Small tables with named rows and columns. After each table, cells are looked up by row and column.

mem =
cols = niz, rafegoz, kipiv, fazin, nog, bage, sirufe
vara: [-3761, -3164, 503, -1816, -5063, 576, -1449]
deludar: [-3246, -1380, -1346, -1480, 469, 1156, -3334]
zusi: [3068, -2736, -3822, -2733, 307, -898, -727]
bomako: [-5000, -2616, -1726, -2133, 334, -2089, -1759]
kep: [7294, -2337, -3235, -3167, -1376, 2956, -1843]
dize: [2444, -1508, -2169, -3391, -3594, -4996, -843]
suten: [-3763, -3859, -1286, -3801, -5442, 1182, -1659]
vuvulad: [-2566, -653, -2564, -3345, -1577, -1147, -2266]
ripavu: [-508, -248, -3865, -3539, -180, -6370, -2594]
led: [661, -5383, -1115, -3594, 2210, -4488, -2291]

sirufe of vara: -1449
fazin of kep: -3167
rafegoz of suten: -3859
nog of ripavu: -180
fazin of vuvulad: -3345
fazin of led: -3594
fazin of bomako: -2133
sirufe of kep: -1843
kipiv of ripavu: -3865
Which row has the largest nog? led

ref:
cols = sikepim, lago, nise, simoza, big, fovopu, zefaf, merasag, viviva, nakegem
lonur: [43.1, 20.0, 6.3, -9.2, 1.4, 9.2, 18.7, -45.9, 12.1, 2.1]
duto: [33.1, 12.6, 15.3, 39.5, 15.1, 43.6, 10.1, -12.6, 34.0, 25.0]
fus: [13.8, 27.3, 35.7, 33.5, -6.5, 53.7, 10.6, -36.2, 39.5, 10.8]
veluv: [10.8, 13.9, 21.6, 31.8, 29.3, 8.5, 9.8, -37.2, 23.4, -6.5]
zifufe: [18.3, 17.6, 9.7, 24.0, -17.6, 18.9, 23.4, -74.0, 17.8, 43.2]
bim: [20.8, 6.2, 17.3, 15.4, 23.4, -0.2, 11.8, -38.2, 17.2, -12.3]
zavim: [45.2, 23.0, -5.1, 10.0, 17.5, 10.4, 19.9, -38.0, 13.0, 24.9]
sezozor: [20.8, -25.2, 24.1, 10.6, -6.4, 4.5, 10.4, -41.9, 18.5, -10.1]
til: [-6.1, 13.0, 29.6, 40.5, -5.8, 19.5, 16.0, -69.8, 26.1, 19.5]

big of bim: 23.4
simoza of bim: 15.4
big of zavim: 17.5
fovopu of zifufe: 18.9
nakegem of veluv: -6.5
big of veluv: 29.3
big of fus: -6.5
viviva of duto: 34.0
lago of zifufe: 17.6
lago of bim: 6.2
Row with the largest merasag: duto

gakes:
,pim,tidu,kevag,gutap,dimiz
zok,83,46,58,62,36
bazamod,43,53,20,46,56
rok,43,46,20,51,40

What is the tidu of rok in gakes?
46
What is the kevag of rok in gakes?
20
What is the dimiz of rok in gakes?
40
What is the pim of rok in gakes?
43
What is the gutap of zok in gakes?
62
What is the gutap of rok in gakes?
51
What is the tidu of zok in gakes?
46
What is the pim of bazamod in gakes?
43
What is the kevag of bazamod in gakes?
20
What is the dimiz of bazamod in gakes?
56
What is the tidu of bazamod in gakes?
53
What is the pim of zok in gakes?
83
What is the dimiz of zok in gakes?
36
What is the kevag of zok in gakes?
58
What is the gutap of bazamod in gakes?
46
Which row has the largest gutap? zok

gedu.csv
,tutafu,venav,ruv,kig
pizikeg,5.22,9.67,9.88,9.13
rur,1.75,2.55,3.15,2.45
febizet,2.70,6.32,6.94,6.20
poduv,8.12,5.22,4.30,5.41
dopat,5.86,8.79,8.56,8.43
rilim,3.90,9.56,9.75,8.82
gusos,7.76,2.92,2.46,3.34
reke,9.59,7.63,6.37,7.99
bot,1.33,3.99,5.23,3.52

kig of gusos is 3.34
tutafu of dopat is 5.86
tutafu of reke is 9.59
tutafu of rilim is 3.90
tutafu of gusos is 7.76
tutafu of rur is 1.75
kig of poduv is 5.41
venav of bot is 3.99
ruv of bot is 5.23

Table zubo
|  | ruv | liv | fek | diti | vutabap | tos | dod | vos | telap |
|---|---|---|---|---|---|---|---|---|---|
| seleku | 0.43 | 0.44 | 0.39 | 0.36 | 0.37 | 0.43 | 0.27 | 0.66 | 0.55 |
| lofevem | 0.52 | 0.59 | 0.35 | 0.27 | 0.53 | 0.49 | 0.49 | 0.74 | 0.24 |
| pav | 0.56 | 0.65 | 0.75 | 0.55 | 0.42 | 0.46 | 0.60 | 0.39 | 0.78 |
| viv | 0.26 | 0.36 | 0.58 | 0.64 | 0.72 | 0.58 | 0.66 | 0.40 | 0.66 |
| paf | 0.23 | 0.32 | 0.51 | 0.53 | 0.74 | 0.62 | 0.61 | 0.51 | 0.28 |
| tufanan | 0.32 | 0.60 | 0.50 | 0.71 | 0.56 | 0.53 | 0.60 | 0.24 | 0.71 |
| guvote | 0.33 | 0.53 | 0.47 | 0.47 | 0.97 | 0.59 | 0.58 | 0.95 | 0.22 |
| muporoz | 0.79 | 0.44 | 0.56 | 0.41 | 0.16 | 0.39 | 0.26 | 0.24 | 0.62 |
| zerapun | 0.28 | 0.43 | 0.31 | 0.59 | 0.68 | 0.72 | 0.62 | 0.33 | 0.38 |
| sofik | 0.57 | 0.63 | 0.75 | 0.56 | 0.41 | 0.45 | 0.61 | 0.40 | 0.79 |
| kozu | 0.50 | 0.43 | 0.51 | 0.32 | 0.27 | 0.39 | 0.30 | 0.51 | 0.63 |
| tusol | 0.28 | 0.45 | 0.29 | 0.55 | 0.65 | 0.72 | 0.63 | 0.30 | 0.44 |
| masu | 0.25 | 0.39 | 0.52 | 0.53 | 0.73 | 0.64 | 0.67 | 0.36 | 0.61 |
| mur | 0.78 | 0.53 | 0.64 | 0.68 | 0.30 | 0.40 | 0.51 | 0.45 | 0.69 |

vos of tufanan: 0.24
vutabap of sofik: 0.41
telap of guvote: 0.22
dod of masu: 0.67
liv of paf: 0.32
dod of viv: 0.66
vos of viv: 0.40
tos of viv: 0.58
liv of guvote: 0.53
tos of paf: 0.62
ruv of zerapun: 0.28
diti of pav: 0.55
ruv of masu: 0.25
liv of kozu: 0.43
ruv of mur: 0.78
liv of sofik: 0.63
vos of pav: 0.39
liv of viv: 0.36

